Where the symbols take the items:
from | ka te
Sok | Sar Tof
Bor | Kul Vod
Bem | Fef Dit
Biz | Dut Bis
Dom | Sot Sev
Dit | Fup Bem
Zin | Dom Lov
Kov | Vuz Pud
Vod | Miz Bor
Bis | Gos Biz
Dut | Tak Gef
Vuz | Luz Bak
Sar | Par Lut
Sog | Kov Lup
Par | Vod Kul
Ged | Dag Gaf
Pab | Kab Dad
Ber | Ged Piv
Lov | Beg Zin
Tib | Sok Kas
Tof | Kas Sok
Piv | Rek Ber
Dem | Ber Rek
Fiv | Tib Guk
Bak | Pud Vuz
Kul | Lut Par
Rek | Zor Dem
Sot | Gef Tak
Kab | Sog Gor
Gos | Dem Zor
Sev | Lov Dom
Guk | Pab Fiv
Viv | Dit Fef
Gor | Dad Kab
Luz | Zin Beg
Kas | Guk Tib
Fup | Gaf Dag
Dad | Fiv Pab
Fef | Met Viv
Beg | Bak Luz
Lup | Gor Sog
Gef | Bis Dut
Tak | Sev Sot
Zor | Biz Gos
Met | Bor Miz
Lut | Tof Sar
Miz | Viv Met
Gaf | Piv Ged
Dag | Bem Fup
Pud | Lup Kov

The rows follow the links: the fewer symbols apart two items are, the more alike their rows tend to be.

Here are some items, each with a row of numbers. One shown again gets a slightly different row.
Luz -> 62 -209 -578 125 284 -519 -127 -121 223 -5 160 -458 -37 382 -652 46 -399 -280 328 -118 438 282 494 -29 106 352 616 -112 343 176 -609 125 -337 -86 -158 -842 148 487 552 -165 -30
Biz -> 59 409 503 -40 -216 298 496 -26 -87 9 -99 310 -161 -274 618 -251 330 163 -453 239 -396 -328 -467 203 81 -211 -477 180 -296 -116 834 97 47 23 264 909 52 -154 -408 286 292
Sot -> -184 -168 -189 -275 291 103 -356 219 93 141 570 -492 145 156 208 617 -327 325 186 24 66 250 -430 -241 -235 -45 -137 -59 224 347 -1321 -418 111 111 -26 -261 -171 -284 61 -212 -413
Fiv -> 275 805 436 172 -646 234 -527 -15 327 -364 326 235 301 262 384 303 -256 388 -514 5 -347 -21 -459 -299 -185 -362 326 30 339 489 -517 -49 48 228 -367 285 -157 -413 -660 -64 549
Fup -> -285 -613 -531 -342 627 129 10 149 -551 587 130 -463 -17 14 201 323 -181 -35 460 41 271 364 -193 -39 -16 117 -424 -449 1 -314 -901 -324 237 83 325 -364 205 -471 330 -251 -616
Pud -> -202 -199 -221 181 -32 -344 -462 502 -106 197 -481 395 487 89 -490 62 238 -171 247 -347 8 313 299 -342 -57 127 677 -89 -154 276 -695 -140 -425 185 25 -828 -4 -434 277 -16 -552
Beg -> -199 -458 -60 148 188 -452 -61 182 104 43 -644 423 47 -192 -881 -350 438 -403 342 -295 140 61 680 -6 39 269 536 11 -319 -123 254 31 -347 -66 102 -901 76 244 499 36 -441
Kab -> 438 406 288 415 -779 -158 -162 -310 371 -539 -241 502 16 101 -149 -443 -85 -25 -412 -50 -154 -267 437 -12 -139 -80 455 75 323 177 855 452 -72 -251 -376 38 -63 295 -186 161 797
Sar -> 462 238 161 132 -318 -53 -15 -598 726 -545 501 -215 -410 128 64 -76 -536 43 -341 247 159 -262 9 258 -100 -18 -61 127 420 87 453 378 127 -247 -269 328 -16 819 -86 -41 871
Met -> -394 -387 -274 63 805 -95 362 242 -409 702 -458 -98 100 -189 -383 -185 626 -370 397 -172 53 190 302 32 479 174 50 -83 -428 -406 5 -143 -396 173 416 -544 260 10 434 129 -848
Par -> 268 -83 -119 -4 -51 -144 208 -524 552 -537 406 -491 -465 164 -289 -147 -548 -82 -62 220 334 -341 371 265 -63 243 -87 83 358 -116 494 343 74 -322 -283 127 16 1005 81 -160 758
Sev -> 27 -140 215 242 83 -294 471 -164 164 -117 -616 286 -230 -291 -426 -651 505 -354 12 2 -97 -330 524 216 246 110 102 133 -343 -206 1214 363 -273 -166 123 -5 30 597 177 388 117
Dit -> -195 -667 -674 -416 698 -47 85 -42 -305 334 277 -543 -128 25 -149 331 -181 -111 576 56 428 383 66 57 60 252 -269 -223 -35 -322 -690 -155 93 -71 223 -546 -31 -42 376 -276 -627
Vuz -> 272 -188 -488 326 146 -670 -98 -195 315 -232 19 -195 -4 439 -747 -146 -283 -441 240 -125 543 126 595 -12 74 220 616 -76 430 6 -135 372 -284 -209 -247 -778 149 671 562 -186 323

Each walk starts at a row. The symbols on each line, taken left to right, move it on to the next item.
Answer with the item's row; about right is enough.
---
-244 -398 -287 209 118 -481 -186 312 -54 115 -546 369 329 27 -779 -171 290 -288 408 -424 59 258 678 -235 -16 271 708 -49 -188 35 -203 2 -449 -54 33 -863 56 -58 480 -23 -557
ka ka te te ka	-53 427 -9 144 -372 100 -655 452 -60 87 18 492 532 227 72 406 -52 183 -118 -257 -209 278 -177 -356 -194 -150 681 -123 23 664 -1080 -319 -208 223 -233 -367 -39 -787 -265 -97 -279
ka te ka ka te	-219 -46 -44 161 -237 -141 -584 511 -67 109 -245 418 522 226 -307 239 164 74 111 -355 -149 361 35 -367 -224 -56 698 -151 -60 466 -890 -285 -274 183 -98 -644 -28 -665 21 -149 -485
---
96 -457 -342 -55 308 -393 143 -521 301 -254 323 -575 -467 113 -365 -126 -492 -270 153 233 530 -106 422 251 1 285 -93 -75 292 -229 330 249 38 -397 -51 -214 -14 1034 399 -205 433
te te ka	-35 -748 -634 -209 543 -314 163 -349 229 -106 231 -582 -338 111 -569 -62 -423 -216 462 174 615 -73 432 216 47 306 -220 -82 218 -350 -33 267 93 -407 -65 -266 27 667 592 -276 -49
ka ka te ka te	-52 -754 -621 -336 652 -254 139 -148 -115 101 181 -676 -187 99 -375 181 -429 -234 553 112 605 215 431 120 114 297 -203 -260 140 -170 -418 -62 164 -386 30 -532 145 307 513 -313 -350
---
382 184 -26 481 -564 -410 -111 -317 333 -549 -165 293 -29 223 -390 -479 -154 -209 -269 -20 125 -83 502 157 -27 110 499 20 362 73 822 558 -115 -219 -286 -304 150 590 200 11 854
ka te te te te	339 -44 -314 271 -328 -617 -102 -364 295 -460 -81 -52 -98 242 -705 -395 -326 -322 -17 -13 334 -38 718 76 10 109 522 15 492 32 335 495 -113 -249 -334 -500 168 758 238 -1 621
te ka ka ka	201 671 315 195 -595 253 -765 189 91 -75 231 253 432 236 350 379 -137 307 -343 -205 -436 150 -519 -363 -274 -196 503 -17 223 669 -870 -258 -67 335 -274 -4 -63 -591 -516 -67 126
---
-114 -238 -265 -164 371 1 -500 214 279 268 473 -478 216 318 -128 538 -313 81 411 -105 220 275 -47 -209 -82 129 179 -219 187 257 -1465 -239 -171 147 -19 -617 -34 24 238 -224 -527
te te ka te	102 105 355 188 -87 -75 549 -113 80 -170 -504 225 -250 -276 -114 -611 404 -162 -278 21 -198 -439 288 204 192 23 -160 269 -313 -242 1394 301 -93 -180 110 379 39 475 7 302 297
ka ka te te	-95 -364 88 126 118 -470 284 112 90 -53 -557 405 -6 -270 -738 -699 528 -361 219 -166 190 -175 809 116 161 206 365 86 -188 -205 857 156 -317 -78 212 -437 29 466 398 173 -163
---
-108 23 -25 -342 111 471 -367 148 76 178 586 -422 207 53 307 655 -388 472 -24 125 0 151 -640 -286 -354 -97 -362 -89 122 224 -1107 -335 203 187 -33 208 -141 -368 -359 -218 -237
te ka ka ka te	-45 -298 -436 33 414 -277 -308 -38 246 199 258 -509 126 219 -433 363 -320 -97 368 -184 397 310 208 -286 14 250 336 -219 243 282 -1079 -153 -181 31 -159 -790 84 332 374 -164 -439
ka ka ka ka ka te	60 515 341 -58 -242 492 344 -5 -364 83 13 147 -42 -302 801 -56 330 329 -324 152 -374 -136 -655 51 148 -371 -600 42 -183 -41 466 -112 195 251 193 874 -43 -559 -520 351 9
---
137 463 574 364 -908 47 -172 -204 220 -603 -226 748 199 -2 89 -406 118 32 -508 -48 -402 -270 131 11 -266 -219 389 227 209 326 889 345 17 32 -307 390 -185 -86 -455 93 633
te ka ka ka	403 546 283 213 -575 83 -190 -376 692 -655 497 -230 -194 215 175 93 -551 66 -399 107 -133 -333 -318 -10 -195 -193 138 115 402 300 196 210 132 -117 -401 588 -132 508 -509 -8 910
te ka te te te	330 757 321 189 -730 160 -351 -224 441 -521 436 117 120 259 512 167 -425 252 -453 69 -289 -277 -352 -145 -260 -382 121 170 493 471 -122 164 52 32 -271 413 3 49 -495 -37 748
---
-221 138 -63 -320 234 531 107 271 -583 471 159 -176 48 -67 806 465 102 400 -146 57 -238 160 -796 -158 65 -266 -693 -53 -236 -118 -598 -381 139 294 344 384 3 -903 -165 50 -518
te te ka te te	-90 370 152 -325 46 675 166 185 -568 451 -7 18 -32 -222 850 206 107 303 -276 77 -301 34 -744 -59 74 -281 -542 -82 -196 -132 -101 -290 193 345 214 715 16 -799 -354 184 -221
ka ka ka	-50 364 505 210 -190 185 603 -114 -95 -76 -254 308 -227 -405 260 -470 348 13 -357 143 -310 -400 -78 236 173 -249 -372 253 -250 -338 1259 273 56 -20 172 669 16 223 -135 339 307
---
-43 178 125 -441 -21 497 -208 15 23 -112 627 -223 1 94 691 464 -434 503 -144 79 -135 -31 -708 -169 -199 -159 -596 -167 145 148 -702 -304 469 10 -114 569 -262 -320 -489 -196 20
ka ka ka ka te	-254 -242 -212 -354 418 312 12 246 -617 558 173 -325 149 24 463 455 -61 125 224 80 28 397 -577 -186 25 -57 -484 -244 -91 -103 -786 -439 180 239 289 44 106 -757 -79 -292 -749
